Here is a tiny trained network, its code and every weight. The questions are about switching its units off for an input and a target symbol, where a switched-off unit gives its printed mean instead of its output.

import numpy as np


def w(rows, s, z=0):
    codes = np.array(rows[::2]) - 128.0
    scale = np.full(codes.shape[1], s)
    scale[-1] = z or s
    return codes * scale


def norm(h):
    return h / np.sqrt((h * h).mean(-1, keepdims=True) + 1e-5)


def f(y):
    return np.maximum(y, 0)


def softmax(a):
    e = np.exp(a - a.max(-1, keepdims=True))
    return e / e.sum(-1, keepdims=True)


def log_softmax(a):
    a = a - a.max(-1, keepdims=True)
    return a - np.log(np.exp(a).sum(-1, keepdims=True))


def net(x, mask):
    ids = ['αδεζηφω'.index(c) for c in x.split()]
    T = len(ids)
    res = E[ids] + P[:T]
    r = norm(res)
    for j in range(2):
        rows = slice(2 * j, 2 * j + 2)
        q, k, v = (r @ M[0][rows].T for M in (Q, K, V))
        z = softmax(np.where(np.tri(T) > 0, q @ k.T / 2**0.5, -1e9)) @ v
        o = O[0][rows]
        res = res + np.where(mask[j], z, o[:, -1]) @ o[:, :-1]
    y = f(norm(res) @ A[0][:, :-1].T + A[0][:, -1])
    res = res + np.where(mask[2:6], y, B[0][:, -1]) @ B[0][:, :-1]
    return log_softmax(norm(res)[-1] @ U[:, :-1].T + U[:, -1])


Q, K, V, O, A, B = {}, {}, {}, {}, {}, {}
E = w([
[161,210,191,93,110],'α',
[71,188,185,97,151],'δ',
[250,128,80,143,126],'ε',
[162,201,107,95,146],'ζ',
[63,192,131,69,236],'η',
[105,120,204,77,136],'φ',
[170,175,131,79,136],'ω',
],0.02)
P = w([
[251,42,168,159,153],'0',
[233,26,165,160,118],'1',
[179,23,79,138,200],'2',
[86,47,139,108,148],'3',
[178,86,104,87,129],'4',
[140,113,128,68,80],'5',
[152,122,114,59,92],'6',
[128,146,100,60,71],'7',
[165,142,115,34,98],'8',
[96,142,64,45,98],'9',
[167,140,95,2,112],'10',
],0.0066)
Q[0] = w([
[177,254,126,61,146],'h1',
[121,115,86,166,198],'h1',
[152,186,217,141,141],'h2',
[165,110,109,122,143],'h2',
],0.012)
K[0] = w([
[77,136,167,13,87],'h1',
[134,116,201,215,57],'h1',
[81,254,86,86,78],'h2',
[71,153,150,175,47],'h2',
],0.0095)
V[0] = w([
[42,182,129,105,127],'h1',
[93,32,170,65,77],'h1',
[142,63,57,179,254],'h2',
[186,145,107,71,99],'h2',
],0.0088)
O[0] = w([
[144,146,116,122,218,249],'h1',
[96,51,208,98,106,136],'h1',
[184,201,154,83,70,4],'h2',
[8,119,76,68,96,245],'h2',
],0.013,0.004)
A[0] = w([
[161,64,61,191,96,184],'n1',
[32,166,146,164,146,180],'n2',
[129,127,37,65,102,237],'n3',
[122,157,78,255,47,7],'n4',
],0.0098,0.0018)
B[0] = w([
[183,128,207,7,63,157],'n1',
[160,96,44,128,125,252],'n2',
[28,183,86,194,100,255],'n3',
[179,113,179,128,184,135],'n4',
],0.011,0.0059)
U = w([
[140,117,96,147,149,140],'α',
[176,136,135,145,205,49],'δ',
[189,175,143,91,76,252],'ε',
[114,203,148,195,118,100],'ζ',
[162,251,171,96,172,142],'η',
[105,106,221,105,113,82],'φ',
[87,168,146,176,101,145],'ω',
],0.011,0.0025)

Each question gives the input, a string of symbols that net reads in full, and the target symbol t.
The units are the heads (2 rows each of Q, K, V and O) and the neurons (one row each of A and B). Each row of codes is followed by its name. A weight is (code - 128) times the scale printed after its matrix; where a second scale follows, it is the last column's (O, A, B and U).
mask holds one flag per unit, heads first, then neurons. A switched-off unit (its flag False) gives its mean, the last column of its rows in O or B, instead of its output. The means were averaged over made-up inputs and are rounded, as every weight is.
A unit's drop is (log p(t) with every unit on - log p(t) with that unit switched off) / (log p(t) with every unit on - log p(t) with every unit switched off).
The circuit of an input: a set's keep is (log p(t) with only the set's units on - log p(t) with every unit switched off) / (log p(t) with every unit on - log p(t) with every unit switched off). Starting from all 6 units, units are removed one at a time, each time the one whose removal leaves the highest keep (on an exact tie, the one counted first), for as long as the keep stays at least 0.8.
units of the circuit, in order: the units of the circuit, biggest drop first
top k neurons: the k neurons with the biggest drops, biggest first
which heads matter: for each layer, one digit per head in row order, 1 if its drop is at least 0.15 and else 0, layers parted by /
drop when u is switched off: that unit's drop, to one decimal
input ζ η ε ω ε α φ φ δ, target φ: which heads matter : 10
input ζ φ ζ, target φ: units of the circuit, in order : (h1)
input α ε δ, target δ: which heads matter : 01
input η η ζ, target η: which heads matter : 01
input η η ω, target η: which heads matter : 01
input α δ α, target δ: units of the circuit, in order : (h2, n3)
input α ω ζ, target ω: units of the circuit, in order : (n3, h1)
input η η α φ φ η, target φ: which heads matter : 10
input ε α η ε φ ω ζ, target ω: units of the circuit, in order : (n3, h2)
input ζ η η η η δ, target η: units of the circuit, in order : (h2, h1)
input η ζ ω η η φ, target η: drop when h2 is switched off : 0.7
input η η δ η δ, target η: drop when h2 is switched off : 0.8
input ζ η φ φ ω, target φ: drop when h1 is switched off : 1.0
input η η α η φ, target η: top neuron : (n2)
